(in the rows, 128 means zero)
Each row of numbers belongs to one of the things below and depends on some of the facts about them. Some rows are named. Which thing is each other row?

How the things are related:
(2041) {truflom=(123), bustuzil=a}
(161) {bustuzil=a}
(24) {truflom=(1708), bustuzil=c, vusto=(1179)}
(1686) {truflom=(109), bustuzil=c}
(80) {bustuzil=a, vusto=(1784)}
(144) {bustuzil=a, vusto=(1870)}
(434) {truflom=(1870), (109), bustuzil=b, vusto=(225)}
(1117) {truflom=(1218), bustuzil=a, vusto=(1952)}
(572) {truflom=(211), bustuzil=a, vusto=(652)}
(729) {truflom=(296), (1017), bustuzil=c, vusto=(434)}
(1864) {truflom=(702), (221), bustuzil=a, vusto=(1624)}
(1995) {bustuzil=c}
(221) {truflom=(1561), bustuzil=b}
(45) {bustuzil=a}
(1001) {bustuzil=b}
(984) {truflom=(161), bustuzil=a, vusto=(1850)}
(1850) {truflom=(1870), bustuzil=a}
(425) {truflom=(1804), (1496), bustuzil=c, vusto=(854)}
(2038) {truflom=(154), (1620), (1861), bustuzil=a}
(1324) {truflom=(1870), bustuzil=a}
(674) {truflom=(1870), bustuzil=b, vusto=(1408)}
(483) {truflom=(1496), (1621), bustuzil=a, vusto=(833)}
(1122) {truflom=(1312), (109), bustuzil=a}
(892) {truflom=(652), bustuzil=b, vusto=(1499)}
(296) {truflom=(1870), bustuzil=c}
(1055) {truflom=(267), (45), bustuzil=b, vusto=(640)}
(431) {bustuzil=c}
(151) {truflom=(1870), bustuzil=a}
(376) {truflom=(109), bustuzil=b}
(902) {truflom=(211), bustuzil=a, vusto=(158)}
(1621) {truflom=(1419), (109), (2040), bustuzil=b}
(854) {truflom=(1870), bustuzil=a}
(759) {truflom=(266), bustuzil=b, vusto=(270)}
(1781) {truflom=(1624), bustuzil=b, vusto=(1041)}
(1983) {bustuzil=c, vusto=(820)}
(1705) {truflom=(434), bustuzil=a, vusto=(2001)}
(1183) {truflom=(414), (1496), bustuzil=b}
(1249) {truflom=(1646), (674), (1417), bustuzil=a}
(1042) {truflom=(1579), bustuzil=b, vusto=(1508)}
(1624) {truflom=(1870), bustuzil=a}
(1396) {truflom=(1218), bustuzil=a}
(758) {truflom=(1496), bustuzil=a, vusto=(12)}
(1980) {truflom=(304), (1870), (1624), (1031), bustuzil=c, vusto=(483)}
(1849) {truflom=(434), (1903), bustuzil=b}
(1417) {truflom=(1646), (1621), bustuzil=b}
(343) {truflom=(249), bustuzil=a}
(1334) {truflom=(1032), (1499), bustuzil=b}
(1419) {truflom=(1870), bustuzil=b}
(599) {truflom=(225), (739), bustuzil=c, vusto=(474)}
(1041) {truflom=(1624), bustuzil=a, vusto=(376)}
(495) {truflom=(151), (572), (1041), bustuzil=b}
(1499) {truflom=(1561), bustuzil=c, vusto=(847)}
(977) {truflom=(161), (1183), bustuzil=b, vusto=(1455)}
(84) {bustuzil=c, vusto=(1305)}
(1592) {truflom=(575), bustuzil=a, vusto=(631)}
(1072) {truflom=(109), bustuzil=c, vusto=(432)}
(774) {truflom=(151), (1787), bustuzil=b}
(1581) {truflom=(1870), bustuzil=c}
(1407) {truflom=(671), (48), (24), bustuzil=a}
(1185) {truflom=(702), bustuzil=a}
(792) {truflom=(249), bustuzil=c}
(119) {bustuzil=c, vusto=(897)}
(2030) {truflom=(1232), (327), (1496), bustuzil=a}
(474) {truflom=(154), (1870), bustuzil=a, vusto=(902)}
(794) {truflom=(24), (1237), bustuzil=c}
(1538) {truflom=(1578), bustuzil=c, vusto=(249)}
(154) {truflom=(431), bustuzil=a, vusto=(1232)}
(2040) {bustuzil=b}
(473) {truflom=(2040), bustuzil=b, vusto=(519)}
(1199) {truflom=(1098), (211), (758), bustuzil=c, vusto=(1538)}
(897) {truflom=(1453), bustuzil=a, vusto=(121)}
(267) {truflom=(1408), (109), bustuzil=b, vusto=(1017)}
(1554) {truflom=(1708), bustuzil=b, vusto=(1903)}
(1005) {truflom=(1804), (1006), (431), bustuzil=c, vusto=(1185)}
(1017) {truflom=(431), bustuzil=b, vusto=(826)}
(839) {bustuzil=c, vusto=(1122)}
(1232) {truflom=(211), bustuzil=c, vusto=(336)}
(801) {truflom=(758), bustuzil=b, vusto=(1063)}
(1579) {truflom=(1825), bustuzil=c}
(1031) {truflom=(2041), bustuzil=c, vusto=(1125)}
(1179) {truflom=(1511), (1996), bustuzil=c, vusto=(1031)}
(2001) {bustuzil=b, vusto=(1825)}
(1237) {truflom=(425), bustuzil=a, vusto=(154)}
(492) {truflom=(221), bustuzil=a, vusto=(1312)}
(1787) {truflom=(1870), (572), bustuzil=c, vusto=(161)}
(1929) {truflom=(1870), (640), (109), (1568), (1717), bustuzil=a, vusto=(1544)}
(1006) {truflom=(858), bustuzil=c}
(1123) {truflom=(1183), bustuzil=a}
(840) {truflom=(1870), (1825), (123), bustuzil=a}
(414) {truflom=(1624), (1001), bustuzil=a}
(1369) {truflom=(414), bustuzil=b, vusto=(1578)}
(973) {truflom=(1787), (1496), (1324), bustuzil=a, vusto=(371)}
(167) {truflom=(1870), bustuzil=c}
(1508) {truflom=(1624), bustuzil=a, vusto=(1218)}
(48) {truflom=(1784), bustuzil=b}
(652) {truflom=(1825), bustuzil=a, vusto=(1042)}
(110) {truflom=(1312), bustuzil=b, vusto=(327)}
(1098) {bustuzil=a}
(820) {truflom=(702), bustuzil=a, vusto=(1387)}
(1422) {truflom=(431), bustuzil=a}
(1387) {bustuzil=a}
(371) {truflom=(85), (109), bustuzil=b}
(1561) {bustuzil=a, vusto=(575)}
(1594) {truflom=(1666), (572), bustuzil=a, vusto=(1008)}
(1383) {bustuzil=b, vusto=(1032)}
(1861) {truflom=(1870), (1408), bustuzil=b}
(1218) {truflom=(1870), (1804), bustuzil=a}
(1180) {bustuzil=b}
(1506) {truflom=(1870), bustuzil=a}
(1626) {truflom=(519), bustuzil=b, vusto=(284)}
(640) {truflom=(858), bustuzil=c, vusto=(151)}
(1952) {truflom=(1055), (674), bustuzil=a, vusto=(1849)}
(826) {truflom=(1666), (211), (514), bustuzil=c}
(1142) {truflom=(414), (1666), (984), (1708), (674), bustuzil=c, vusto=(514)}
(1590) {truflom=(434), bustuzil=a, vusto=(304)}
(833) {truflom=(85), (1180), (1784), bustuzil=b, vusto=(671)}
(246) {bustuzil=b, vusto=(792)}
(121) {truflom=(1870), bustuzil=c, vusto=(1848)}
(929) {truflom=(1870), (514), (640), bustuzil=b, vusto=(1787)}
(12) {bustuzil=c, vusto=(80)}
(1578) {bustuzil=a, vusto=(1882)}
(1496) {truflom=(1870), bustuzil=a}
(1511) {truflom=(1870), bustuzil=a}
(1795) {truflom=(1870), (605), (1324), bustuzil=b}
(631) {truflom=(431), (1496), bustuzil=a}
(1455) {bustuzil=b, vusto=(680)}
(1612) {truflom=(1995), bustuzil=b, vusto=(1142)}
(1870) {bustuzil=a}
(707) {bustuzil=c, vusto=(310)}
(680) {bustuzil=a, vusto=(858)}
(1662) {truflom=(1870), bustuzil=a}
(1946) {truflom=(1621), (1579), bustuzil=b}
(1032) {bustuzil=c}
(1717) {truflom=(1496), bustuzil=c, vusto=(1980)}
(1008) {bustuzil=a}
(1882) {truflom=(1408), (1579), bustuzil=a, vusto=(1334)}
(1021) {bustuzil=a, vusto=(1626)}
(1125) {truflom=(414), (1561), (1554), bustuzil=a, vusto=(1098)}
(643) {truflom=(1561), bustuzil=a, vusto=(1861)}
(514) {truflom=(1408), (1419), (431), bustuzil=b, vusto=(1072)}
(1312) {truflom=(1995), bustuzil=a, vusto=(1612)}
(1996) {truflom=(1870), (858), bustuzil=a}
(861) {truflom=(1870), bustuzil=a, vusto=(1818)}
(1825) {truflom=(2040), bustuzil=a}
(1890) {truflom=(759), bustuzil=b, vusto=(1021)}
(1568) {truflom=(707), bustuzil=c}
(575) {truflom=(151), (1870), (434), (758), bustuzil=a, vusto=(1554)}
(605) {truflom=(2001), (1387), bustuzil=c, vusto=(759)}
(1784) {truflom=(121), bustuzil=a, vusto=(167)}
(1045) {truflom=(1870), (1499), bustuzil=c, vusto=(739)}
(1620) {bustuzil=a}
(1035) {truflom=(1870), (1861), bustuzil=b, vusto=(1983)}
(1738) {bustuzil=a, vusto=(1620)}
(543) {truflom=(425), bustuzil=b, vusto=(2040)}
(1544) {truflom=(434), (267), bustuzil=b, vusto=(85)}
(482) {bustuzil=a, vusto=(643)}
(310) {truflom=(1686), bustuzil=a, vusto=(599)}
(266) {truflom=(1708), bustuzil=a}
(109) {truflom=(1870), bustuzil=c}
(304) {bustuzil=a, vusto=(774)}
(85) {bustuzil=b}
(900) {bustuzil=b, vusto=(1511)}
(123) {truflom=(1870), bustuzil=a}
(519) {truflom=(1870), bustuzil=a}
(439) {truflom=(1453), bustuzil=c, vusto=(48)}
(450) {truflom=(1870), (1624), bustuzil=b, vusto=(892)}
(858) {truflom=(109), bustuzil=a}
(336) {truflom=(1708), (1496), (1183), bustuzil=b, vusto=(1910)}
(739) {truflom=(1499), (1001), bustuzil=b, vusto=(1117)}
(249) {bustuzil=b, vusto=(1055)}
(1063) {truflom=(1422), bustuzil=c}
(1646) {truflom=(1419), (85), (1581), (121), bustuzil=a}
(1453) {truflom=(266), (267), bustuzil=a}
(1848) {truflom=(24), (1407), bustuzil=a, vusto=(1045)}
(1910) {truflom=(1804), bustuzil=a, vusto=(929)}
(1666) {truflom=(123), (1579), (267), bustuzil=b}
(432) {truflom=(327), (1125), bustuzil=a, vusto=(1864)}
(702) {bustuzil=a}
(415) {bustuzil=a, vusto=(495)}
(671) {bustuzil=c, vusto=(211)}
(327) {truflom=(1870), bustuzil=b}
(340) {truflom=(1825), bustuzil=a}
(1708) {bustuzil=a}
(847) {truflom=(792), bustuzil=c, vusto=(24)}
(1818) {truflom=(1870), (1581), bustuzil=c}
(284) {truflom=(151), bustuzil=a}
(1778) {truflom=(1496), bustuzil=a, vusto=(1594)}
(1804) {truflom=(1419), bustuzil=c}
(270) {truflom=(1787), (854), bustuzil=c, vusto=(1453)}
(211) {truflom=(1870), (1408), bustuzil=a}
(1408) {truflom=(1870), (1419), (434), bustuzil=a}
(225) {truflom=(1055), bustuzil=a}
(14) {truflom=(211), (1419), bustuzil=a}
(1305) {truflom=(1870), bustuzil=b, vusto=(1506)}
(158) {truflom=(1910), bustuzil=c, vusto=(977)}
(1903) {bustuzil=b, vusto=(439)}

Some rows with their names:
[ 99  80 133  95 116 160 174  96 134 144  59 144 122 161 134  84 153 109
 199  99 128 151 130 158 160 110 140 128 119 118 114 131 140]: (246)
[156 148 118 100  88  80 116 159 123 118 162 122 134  96  53 117 124 164
 130 151 118 130 144 108 136 166 117  96 147 148 196 105 111]: (1122)
[102 158 155 127 168 158 139 102 146 132 118 128 114 144 177 168 145  79
 190 147 122 127 121 149  77 111 132 149 100  93 100 154 147]: (671)
[149 146 132 141  98  89  98 148 127 134 171 139 131 109  77 107 103 156
  88 141 121 108 137 105 147 147 107 101 144 179 130 101 113]: (1396)
[191 152 143 136  91  93  93 160 133 141 175 125 114 121  70  92 100 161
  89 144 118 125 123 101 156 158 106 100 142 200 114  85 108]: (2038)
[ 95  81 130  94 119 166 180  98 137 142  51 145 120 164 161  90 155 103
 180  95 131 153 136 155 158 115 143 123 109 110  99 127 141]: (1383)
[ 94 156 128 146 159 153 166 103 108  91 183 145 114 167 187 162  98 131
 220 128 118 133  91 121 147 116 107 117 141 208  91  88 148]: (154)
[124 144 128 130 123  89 138 138 147 134 175 136 118 103  64 125 151  97
 184 140 122 103 105 115  74 157 110 159 141 171  90 147 112]: (1006)
[ 90 161 120  86  90  87 147 136 150 128 121 137 110 157  40  97 156  87
 221 130 117 115 154 107  78 127 135 144 133 181  96 140 113]: (792)
[170  77 127 145 142 175 158 123 117 142 117 138 144 120 163  91 145 154
  78  95 142 143  97 148 161 132 141 153 123 119  92 133 144]: (1626)
[ 84  66 112 107 144 181  94  92 130 140 184 100 135 103 185  86 149 118
  75 157 152 148  87 162 166 169 100 160 100 131  97 153 128]: (514)
[135 159 125  97 136 169 151 116 143 124 135 104 111 169 133 148 155  95
 181 134 118 134 110 120 106 110 140 170 114 103  98 148 144]: (84)
[ 73 153  88 114  91  82 122 101 125  92  76 147 113 171  76 121 140  97
 215 116 121 107 173 110 123 109 148 108 137 163 158 124 107]: (702)
[ 92 159 149 144 156 137 120 107 111 124 167 131 113 166 180 157  96 143
 172 144 117 148 121 133 139 112 105 108 115 121 124 109 145]: (1237)
[ 79 133 120 115 124  76 115 133 120  99 109 149 130 124  77 158 128 147
 213 154 116 109 161 127  93 114 134  88 137 119 185 152 112]: (45)
[186 149 134 128 128 157 105 149 110 134 160 107 135 118 152 164 123 163
  66 149 119 148 100 108 158 128 124 107 126  91 186 107 145]: (1594)
[ 78 164 147 141 139  84  94 155 140 126  76 145 111 110 138 130  95 115
 168 153 120 144 170 145  90 112 115  89  99  96 198 152 107]: (266)
[ 96 162 154 130  97  87 111 108 137 127 144 148 112 161  98  98 100 152
 192 142 114 116 132 110 123 127 105  94 146 208  73  96 110]: (1422)
[108 146 118 120 135  91 133 164 144 133 178 136 134  97  51 147 155 103
 166 147 124 103 112 118  72 159 135 160 141 124  96 155 119]: (1686)

Name these rows:
No name comes twice in this set of rows, the named rows included.
[ 77 158 143 130 136  86 103 156 135 126 107 145 120 102 101 141  99 129
 150 152 121 133 153 131  93 115 115  96 116  96 201 150 111]  (1453)
[112 163 140  95 111  91 142  98 113 105  52  98 113 170 175 162 140 150
 116 138 128 148 130 121 112 110 145 117 134 116 120  89 109]  (680)
[ 96 168  93 150 166 177 172 161 108  90 205 137 117 165 182 168  96 129
 220 116 114 135  91 124 156 138 101 110 134 212 130  92 152]  (1910)
[104 167 153 135 115 142 124 167 146 149 154 112 111  91  77  99 100  95
  69 142 126 138 107 117  75 120 108 108  97 115 118 153 123]  (794)
[132  72  84  90 145 178  92 100 141 112 201  98 122  95 138 149 150  94
  66 162 153 127  90 126 167 172 113 177 106  89  74 153 141]  (1072)
[ 82 135 131  92 164  86 163 152 147 105 145 148 124  88  47 166 163  88
 210 155 111 107 142 149  59 138 141 133 140 101 136 157 117]  (1579)
[187 158 152  98 139 136 180  99 137 147  51  94 112 122 197 164 154 131
  53 121 147 155  77 126  63 139 151 178 141 155  70  90 114]  (158)
[ 86  68 120 147 137  93 157 140 133 143 100 149 147  96 137  90 120 130
 103  97 146 107 145 156 128 129 137 144 140 173  80 154 106]  (327)
[ 78 159  88 118  86  90 121 141 144 117 125 135 111 142  61 111 150  93
 193 106 136  97 176 114  92 111 150 176 117 143 101 153 109]  (1032)
[170 160 158 124 129  93 150  98 109 138  25  97 139 122 202 176 118 159
  56 135 144 155  82 120  88 128 151 146 151 120  94  80 108]  (902)

The same things again, as new rows of numbers:
Some things and their rows:
[120 135 127 133 154 137 130 121 123 132 133 127 119 143 130]: (839)
[142 127 130 123 135 121 131 136 118 130 125 132 131 127 127]: (266)
[116 128 121 120 125 122 128 129 127 141 130 118 140 128 127]: (1419)
[135 124 139 124 144 129 141 127 115 124 131 135 128 135 129]: (144)
[135 123 110 134 139 114 130 145 126 144 141 108 115 134 121]: (1031)
[154 125  98 122 134  81 148 170 111 153 126 111 137 134 118]: (1098)
[ 44 186 122 170  23 127 194  42 153  76 120 105 107 139 134]: (1612)
[142 119 141 128 116 137 121 125 130 116 137 135 116 106 125]: (1396)
[116 125 132 106 130 123 106 138 130  85 127 159 139 104 111]: (902)
[ 97 140  95  77 121 131 132 133 141 128 135 147 162 151 107]: (1455)
[133 126 131 141 128 144 115 119 137 132 139 120 106 122 132]: (1142)
[116 133 114 118 146 108 138 142 117 154 113 115 156 156 130]: (1001)
[133 120 143 131 165 117 149 139 107 132 106 126 142 180 136]: (1561)
[136  56  89 183 175 199 202 144 212  88 192 245 124  76 121]: (1538)
[138 130 130 125 132 122 137 133 119 127 124 133 130 130 127]: (1021)
[132 135 117 137 114 136 105 127 144 128 130 125 113 111 127]: (167)
[123 125 139 134 141 152 118 113 132 123 146 127 106 124 129]: (1199)
[136 124 140 122 146 131 139 127 113 126 136 136 125 130 127]: (758)
[114 113 143 123 120 145 123 112 133 125 146 121 124 118 126]: (473)

Rows to name:
No name comes twice in this set of rows, the named rows included.
[ 54 216  92 161  82 106 196  69 133  94 102 118 121 165 135]  (1995)
[126 146 137 145 148 147 118 112 128 142 106 127 125 155 149]  (1499)
[100 127 110  85 113 139 115 128 146 114 140 145 151 131 107]  (977)
[121 136 128 130 156 139 130 120 122 134 138 127 117 139 130]  (1717)
[139 141 116 117 153 105 146 146 106 144 115 131 145 146 129]  (45)
[114 108 147 126 124 144 122 115 133 125 140 119 125 128 127]  (1369)
[140 126 132 125 136 120 132 136 118 129 123 132 131 132 129]  (414)
[145 151  99 114 149  91 142 158 105 155 108 129 154 141 128]  (1387)
[141 141 116 117 152 106 144 145 107 144 118 132 143 141 128]  (304)
[115 129 158 132 123 166 119  89 132 133 133 128 123 120 144]  (450)
[129 137 137 146 126 155 113 107 138 129 130 128 108 122 139]  (847)
[126  99 162 163 150 110 144 149 125 115  56 110 154 242 149]  (702)
[116 108 146 123 124 145 121 115 132 127 145 121 125 121 127]  (1890)
[139 122 142 122 149 132 140 126 111 130 138 133 124 132 128]  (1237)
[128 146 107 134 132 122 119 136 133 138 120 124 127 132 130]  (792)

